Below is a small trained network, with its code and all its weights. Each question gives an input and a target symbol and asks what happens when units are switched off, that is, made to give their printed mean instead of their output.

import numpy as np


def w(rows, s, z=0):
    codes = np.array(rows[::2]) - 128.0
    scale = np.full(codes.shape[1], s)
    scale[-1] = z or s
    return codes * scale


def f(y):
    return np.maximum(y, 0)


def softmax(a):
    e = np.exp(a - a.max(-1, keepdims=True))
    return e / e.sum(-1, keepdims=True)


def log_softmax(a):
    a = a - a.max(-1, keepdims=True)
    return a - np.log(np.exp(a).sum(-1, keepdims=True))


def net(x, mask):
    ids = ['αδεζηθλξστ'.index(c) for c in x.split()]
    T = len(ids)
    res = E[ids] + P[:T]
    u = 0
    for l in range(3):
        r = res
        for j in range(2):
            rows = slice(4 * j, 4 * j + 4)
            q, k, v = (r @ M[l][rows].T for M in (Q, K, V))
            z = softmax(np.where(np.tri(T) > 0, q @ k.T / 4**0.5, -1e9)) @ v
            o = O[l][rows]
            res = res + np.where(mask[u + j], z, o[:, -1]) @ o[:, :-1]
        u += 2
        y = f(res @ A[l][:, :-1].T + A[l][:, -1])
        res = res + np.where(mask[u : u + 4], y, B[l][:, -1]) @ B[l][:, :-1]
        u += 4
    return log_softmax(res[-1] @ U[:, :-1].T + U[:, -1])


Q, K, V, O, A, B = {}, {}, {}, {}, {}, {}
E = w([
[152,99,21],'α',
[172,247,51],'δ',
[152,88,77],'ε',
[138,42,150],'ζ',
[100,154,99],'η',
[129,105,119],'θ',
[147,127,181],'λ',
[128,136,127],'ξ',
[216,4,95],'σ',
[128,96,137],'τ',
],0.014)
P = w([
[94,119,177],'0',
[252,112,92],'1',
[80,120,178],'2',
[181,112,65],'3',
[99,121,196],'4',
[155,104,74],'5',
[102,119,197],'6',
[141,99,84],'7',
],0.017)
Q[0] = w([
[97,169,48],'0.h0',
[55,104,61],'0.h0',
[30,178,131],'0.h0',
[104,184,156],'0.h0',
[80,133,78],'0.h1',
[178,105,92],'0.h1',
[249,157,163],'0.h1',
[188,45,96],'0.h1',
],0.011)
K[0] = w([
[133,188,117],'0.h0',
[177,255,83],'0.h0',
[88,175,113],'0.h0',
[34,102,27],'0.h0',
[80,222,185],'0.h1',
[133,206,164],'0.h1',
[74,162,54],'0.h1',
[24,89,133],'0.h1',
],0.0098)
V[0] = w([
[85,187,80],'0.h0',
[129,251,130],'0.h0',
[95,197,83],'0.h0',
[96,155,123],'0.h0',
[178,149,114],'0.h1',
[142,135,143],'0.h1',
[194,88,110],'0.h1',
[130,152,135],'0.h1',
],0.013)
O[0] = w([
[109,90,241,82],'0.h0',
[253,124,253,170],'0.h0',
[240,212,134,117],'0.h0',
[176,65,211,25],'0.h0',
[127,111,153,253],'0.h1',
[93,43,195,144],'0.h1',
[108,147,127,232],'0.h1',
[232,162,237,145],'0.h1',
],0.0042,0.0022)
A[0] = w([
[80,228,109,246],'0.n0',
[210,182,254,44],'0.n1',
[189,35,146,4],'0.n2',
[211,33,232,5],'0.n3',
],0.0084,0.0033)
B[0] = w([
[193,169,198,206],'0.n0',
[81,222,112,253],'0.n1',
[254,128,130,156],'0.n2',
[107,45,87,177],'0.n3',
],0.0064,0.0058)
Q[1] = w([
[54,209,98],'1.h0',
[170,154,99],'1.h0',
[125,63,148],'1.h0',
[90,104,93],'1.h0',
[49,205,249],'1.h1',
[167,78,85],'1.h1',
[207,7,146],'1.h1',
[115,148,211],'1.h1',
],0.013)
K[1] = w([
[39,94,147],'1.h0',
[120,99,108],'1.h0',
[58,90,69],'1.h0',
[116,194,169],'1.h0',
[1,127,231],'1.h1',
[216,97,44],'1.h1',
[197,49,124],'1.h1',
[51,185,144],'1.h1',
],0.011)
V[1] = w([
[174,64,177],'1.h0',
[197,110,110],'1.h0',
[96,133,133],'1.h0',
[190,102,77],'1.h0',
[24,134,107],'1.h1',
[95,140,162],'1.h1',
[79,119,254],'1.h1',
[140,155,190],'1.h1',
],0.0098)
O[1] = w([
[110,122,125,95],'1.h0',
[2,147,90,166],'1.h0',
[137,156,204,110],'1.h0',
[150,128,34,171],'1.h0',
[46,129,168,56],'1.h1',
[30,143,121,85],'1.h1',
[29,142,167,2],'1.h1',
[78,92,129,114],'1.h1',
],0.0048,0.0092)
A[1] = w([
[95,182,254,7],'1.n0',
[143,214,33,26],'1.n1',
[116,199,87,254],'1.n2',
[161,162,94,57],'1.n3',
],0.0091,0.0039)
B[1] = w([
[255,74,175,194],'1.n0',
[137,118,192,248],'1.n1',
[201,216,114,210],'1.n2',
[43,39,199,204],'1.n3',
],0.0099,0.012)
Q[2] = w([
[104,139,173],'2.h0',
[146,96,59],'2.h0',
[167,148,123],'2.h0',
[181,1,151],'2.h0',
[119,137,58],'2.h1',
[122,87,146],'2.h1',
[49,97,141],'2.h1',
[62,109,118],'2.h1',
],0.013)
K[2] = w([
[137,82,253],'2.h0',
[149,84,85],'2.h0',
[149,197,189],'2.h0',
[83,68,159],'2.h0',
[176,119,9],'2.h1',
[59,79,140],'2.h1',
[56,181,132],'2.h1',
[123,103,117],'2.h1',
],0.012)
V[2] = w([
[143,124,254],'2.h0',
[84,141,149],'2.h0',
[148,42,181],'2.h0',
[150,186,115],'2.h0',
[74,91,140],'2.h1',
[112,76,186],'2.h1',
[117,215,138],'2.h1',
[210,158,121],'2.h1',
],0.0084)
O[2] = w([
[106,93,149,220],'2.h0',
[106,76,92,94],'2.h0',
[127,183,98,188],'2.h0',
[139,98,197,138],'2.h0',
[94,173,59,51],'2.h1',
[116,62,216,140],'2.h1',
[186,131,118,119],'2.h1',
[44,253,102,252],'2.h1',
],0.0076,0.016)
A[2] = w([
[160,99,169,173],'2.n0',
[15,116,39,127],'2.n1',
[211,255,124,226],'2.n2',
[208,171,122,7],'2.n3',
],0.0096,0.0017)
B[2] = w([
[175,149,100,154],'2.n0',
[146,248,192,138],'2.n1',
[113,85,85,252],'2.n2',
[109,98,121,187],'2.n3',
],0.012,0.028)
U = w([
[126,53,28,113],'α',
[235,151,104,203],'δ',
[116,192,92,206],'ε',
[77,186,138,245],'ζ',
[199,185,162,83],'η',
[103,75,124,98],'θ',
[149,76,148,57],'λ',
[157,131,145,87],'ξ',
[204,248,102,2],'σ',
[85,43,122,91],'τ',
],0.012,0.0072)

Each question gives the input, a string of symbols that net reads in full, and the target symbol t.
The units are the heads (4 rows each of Q, K, V and O) and the neurons (one row each of A and B). Each row of codes is followed by its name. A weight is (code - 128) times the scale printed after its matrix; where a second scale follows, it is the last column's (O, A, B and U).
mask holds one flag per unit, layer by layer, with each layer's heads first. A switched-off unit (its flag False) gives its mean, the last column of its rows in O or B, instead of its output. The means were averaged over made-up inputs and are rounded, as every weight is.
A unit's drop is (log p(t) with every unit on - log p(t) with that unit switched off) / (log p(t) with every unit on - log p(t) with every unit switched off).
The circuit of an input: a set's keep is (log p(t) with only the set's units on - log p(t) with every unit switched off) / (log p(t) with every unit on - log p(t) with every unit switched off). Starting from the 12 units with the biggest drops (on a tie, the unit counted first), units are removed one at a time, each time the one whose removal leaves the highest keep (on an exact tie, the one counted first), for as long as the keep stays at least 0.8.
circuit, biggest first: the units of the circuit, biggest drop first
most important unit: the unit with the biggest drop
k most important neurons: the k neurons with the biggest drops, biggest first
k most important neurons of layer l: the k neurons of layer l with the biggest drops, biggest first
heads that matter: for each layer, one digit per head in row order, 1 if its drop is at least 0.15 and else 0, layers parted by /
input ζ τ δ λ, target α: most important unit -> 2.h0
input λ δ ζ, target ζ: circuit, biggest first -> (2.n2, 1.h1)
input δ θ λ, target λ: circuit, biggest first -> (1.h1, 2.h1, 1.n0, 2.n2)
input δ δ θ ξ, target α: circuit, biggest first -> (1.h1, 2.h1, 2.n2)
input δ τ δ η ζ δ δ, target δ: 4 most important neurons -> (1.n0, 2.n2, 0.n3, 2.n0)
input λ ζ ζ α ζ α η, target η: heads that matter -> 10 / 11 / 01
input ζ δ δ δ δ θ δ ζ, target δ: 2 most important neurons -> (2.n2, 1.n2)
input δ ζ δ λ α δ τ α, target δ: heads that matter -> 10 / 01 / 00
input δ α η δ ζ δ ξ ζ, target δ: 3 most important neurons of layer 1 -> (1.n3, 1.n2, 1.n0)
input α ζ ζ η ξ δ, target α: 4 most important neurons -> (2.n2, 1.n2, 2.n3, 0.n1)
input η δ ε δ δ ε ζ δ, target ζ: 3 most important neurons -> (0.n1, 1.n3, 1.n1)
input δ δ ε λ ζ, target ζ: 4 most important neurons -> (2.n1, 2.n2, 1.n0, 1.n1)
input δ ζ α η σ, target σ: 3 most important neurons of layer 2 -> (2.n1, 2.n2, 2.n3)
input δ ε ε, target ε: heads that matter -> 00 / 00 / 10
input δ δ δ ζ α, target α: most important unit -> 0.n3
input τ δ δ, target δ: 3 most important neurons -> (1.n0, 2.n2, 2.n0)
input δ δ ζ σ α, target α: heads that matter -> 10 / 11 / 10
input α η η η α α η δ, target α: heads that matter -> 00 / 00 / 01
input ζ ζ δ ζ δ ε η, target η: 3 most important neurons -> (1.n3, 2.n2, 2.n3)
input ζ δ σ, target σ: 2 most important neurons of layer 1 -> (1.n2, 1.n0)
input δ δ ζ δ δ λ, target α: 2 most important neurons of layer 0 -> (0.n1, 0.n3)
input ζ α α α ε, target ε: most important unit -> 2.h1
